Below are the code and all the weights of a small trained network. Each question names an input and a class and asks about switching units off, where a switched-off unit gives its printed mean instead of its output.

import numpy as np


def w(rows, s, z=0):
    codes = np.array(rows[::2]) - 128.0
    scale = np.full(codes.shape[1], s)
    scale[-1] = z or s
    return codes * scale


def f(y):
    return y / 2 * (1 + np.tanh(0.7978845608 * (y + 0.044715 * y**3)))


def log_softmax(a):
    a = a - a.max(-1, keepdims=True)
    return a - np.log(np.exp(a).sum(-1, keepdims=True))


def net(x, mask):
    res = np.array(x, float).reshape(1, 6) / 4 @ E
    y = f(res @ A[0][:, :-1].T + A[0][:, -1])
    res = res + np.where(mask, y, B[0][:, -1]) @ B[0][:, :-1]
    return log_softmax(res[-1] @ U[:, :-1].T + U[:, -1])


A, B = {}, {}
E = w([
[127,133,125,129,131,126,129],'x0',
[206,142,142,164,183,202,77],'x1',
[136,185,246,51,140,99,116],'x2',
[182,204,121,111,73,177,202],'x3',
[145,82,79,15,148,153,130],'x4',
[177,186,85,111,72,72,49],'x5',
],0.011)
A[0] = w([
[131,118,60,156,80,181,159,136],'neuron 1',
[132,95,52,166,125,117,137,133],'neuron 2',
[176,93,100,168,123,184,107,112],'neuron 3',
[154,100,84,67,137,88,149,87],'neuron 4',
[83,128,145,132,166,159,180,62],'neuron 5',
[98,103,115,130,135,81,3,102],'neuron 6',
[126,169,203,104,118,161,126,109],'neuron 7',
[141,154,199,74,121,111,126,135],'neuron 8',
[161,143,198,101,155,150,97,124],'neuron 9',
[128,183,176,227,142,127,133,120],'neuron 10',
[136,116,49,176,134,191,110,143],'neuron 11',
[177,182,84,118,67,134,115,111],'neuron 12',
[32,122,103,115,49,108,160,95],'neuron 13',
[245,147,157,186,243,224,56,16],'neuron 14',
[53,173,155,214,81,31,182,100],'neuron 15',
[139,128,168,106,122,117,124,106],'neuron 16',
[111,105,72,9,136,105,170,116],'neuron 17',
[158,155,78,109,101,62,43,114],'neuron 18',
[108,105,31,173,81,137,141,134],'neuron 19',
[50,113,117,100,51,56,185,3],'neuron 20',
[51,90,136,152,219,90,51,60],'neuron 21',
[122,160,185,68,153,102,130,113],'neuron 22',
[75,92,147,133,139,178,207,116],'neuron 23',
[189,225,112,116,28,216,253,50],'neuron 24',
[134,136,180,70,135,134,117,147],'neuron 25',
[125,173,195,114,137,121,118,145],'neuron 26',
[43,122,115,84,101,81,191,68],'neuron 27',
[176,151,109,130,54,96,63,120],'neuron 28',
[108,197,173,102,144,114,127,131],'neuron 29',
[138,132,84,41,200,195,119,99],'neuron 30',
[105,123,165,134,212,192,180,113],'neuron 31',
[78,102,159,147,188,172,186,106],'neuron 32',
],0.011,0.0053)
B[0] = w([
[116,86,101,157,85,70,151,185],'neuron 1',
[103,119,124,168,85,86,195,185],'neuron 2',
[101,167,109,146,95,101,111,170],'neuron 3',
[181,123,117,162,119,159,101,159],'neuron 4',
[179,144,172,93,146,123,172,158],'neuron 5',
[64,86,170,57,183,154,168,191],'neuron 6',
[101,117,121,140,98,110,120,184],'neuron 7',
[102,113,115,183,89,83,166,198],'neuron 8',
[100,152,67,187,80,55,137,187],'neuron 9',
[186,43,140,190,93,235,67,184],'neuron 10',
[90,141,121,223,56,43,156,193],'neuron 11',
[122,133,198,105,172,151,191,189],'neuron 12',
[132,194,101,106,139,94,90,193],'neuron 13',
[120,222,54,69,135,112,12,238],'neuron 14',
[207,90,81,154,101,209,52,206],'neuron 15',
[119,122,89,165,117,113,162,149],'neuron 16',
[188,79,103,210,99,224,67,203],'neuron 17',
[201,181,205,90,158,169,239,200],'neuron 18',
[117,122,145,164,64,73,166,205],'neuron 19',
[133,207,63,65,139,97,56,195],'neuron 20',
[47,42,123,79,216,150,148,195],'neuron 21',
[95,121,115,192,85,69,165,191],'neuron 22',
[150,180,173,104,121,157,191,190],'neuron 23',
[2,23,125,10,232,157,113,248],'neuron 24',
[103,97,100,189,59,98,158,185],'neuron 25',
[131,101,105,165,77,78,145,185],'neuron 26',
[127,201,107,119,148,119,63,193],'neuron 27',
[187,168,214,107,173,175,185,197],'neuron 28',
[118,100,138,153,92,101,155,181],'neuron 29',
[188,82,123,192,106,195,85,188],'neuron 30',
[183,179,162,119,149,134,192,189],'neuron 31',
[179,194,197,91,164,133,207,186],'neuron 32',
],0.0086,0.015)
U = w([
[80,94,122,207,76,31,179,108],'0',
[182,189,236,110,175,170,218,97],'1',
[2,14,140,71,220,165,121,128],'2',
[122,228,61,113,144,109,21,255],'3',
[217,24,118,210,107,251,50,32],'4',
],0.0098,0.0051)

Each question gives the input, the list of numbers given to net, and the class t.
The units are the neurons (one row each of A and B). Each row of codes is followed by its name. A weight is (code - 128) times the scale printed after its matrix; where a second scale follows, it is the last column's (A, B and U).
mask holds one flag per neuron, in row order. A switched-off neuron (its flag False) gives its mean, the last column of its row in B, instead of its output. The means were averaged over made-up inputs and are rounded, as every weight is.
A unit's drop is (log p(t) with every unit on - log p(t) with that unit switched off) / (log p(t) with every unit on - log p(t) with every unit switched off).
The circuit of an input: a set's keep is (log p(t) with only the set's units on - log p(t) with every unit switched off) / (log p(t) with every unit on - log p(t) with every unit switched off). Starting from the 12 units with the biggest drops (on a tie, the unit counted first), units are removed one at a time, each time the one whose removal leaves the highest keep (on an exact tie, the one counted first), for as long as the keep stays at least 0.8.
units of the circuit, in order: the units of the circuit, biggest drop first
unit that matters most: the unit with the biggest drop
k most important neurons: the k neurons with the biggest drops, biggest first
drop of u: that unit's drop, to one decimal
input [-8,1,-2,-7,-4,5], class 2: unit that matters most -> neuron 21
input [-3,-4,5,-5,0,7], class 1: 2 most important neurons -> (neuron 18; neuron 24)
input [0,-2,-3,-2,8,-8], class 1: 4 most important neurons -> (neuron 32; neuron 23; neuron 31; neuron 15)
input [-1,5,0,-5,-7,-1], class 4: 3 most important neurons -> (neuron 10; neuron 24; neuron 20)
input [5,-8,-7,-4,1,4], class 3: 2 most important neurons -> (neuron 20; neuron 13)
input [-4,-2,0,-2,3,-3], class 1: 2 most important neurons -> (neuron 24; neuron 15)
input [7,7,-7,-4,-6,4], class 0: 2 most important neurons -> (neuron 11; neuron 2)
input [-4,-2,-7,1,8,2], class 4: 2 most important neurons -> (neuron 17; neuron 30)
input [4,8,1,2,8,-2], class 3: 2 most important neurons -> (neuron 14; neuron 10)
input [1,-1,-2,-6,-6,0], class 2: 2 most important neurons -> (neuron 21; neuron 6)
input [7,3,-7,0,-8,7], class 4: 2 most important neurons -> (neuron 10; neuron 15)
input [-7,1,5,6,-2,5], class 2: 2 most important neurons -> (neuron 24; neuron 11)
input [7,0,2,0,6,5], class 4: 3 most important neurons -> (neuron 17; neuron 30; neuron 32)
input [-2,6,3,7,4,-1], class 2: units of the circuit, in order -> (neuron 24)
input [8,-8,-7,8,3,1], class 2: 2 most important neurons -> (neuron 24; neuron 14)
input [-5,-6,1,-5,-1,4], class 3: 2 most important neurons -> (neuron 24; neuron 20)
input [8,6,7,-5,-2,2], class 0: drop of neuron 24 -> 0.2
input [-1,1,-8,-5,4,3], class 0: drop of neuron 31 -> 0.0
input [-8,2,-4,8,7,5], class 2: drop of neuron 24 -> 2.4
input [8,-5,0,2,7,-3], class 4: units of the circuit, in order -> (neuron 17)
input [7,4,-6,-7,-2,1], class 2: drop of neuron 6 -> 1.8
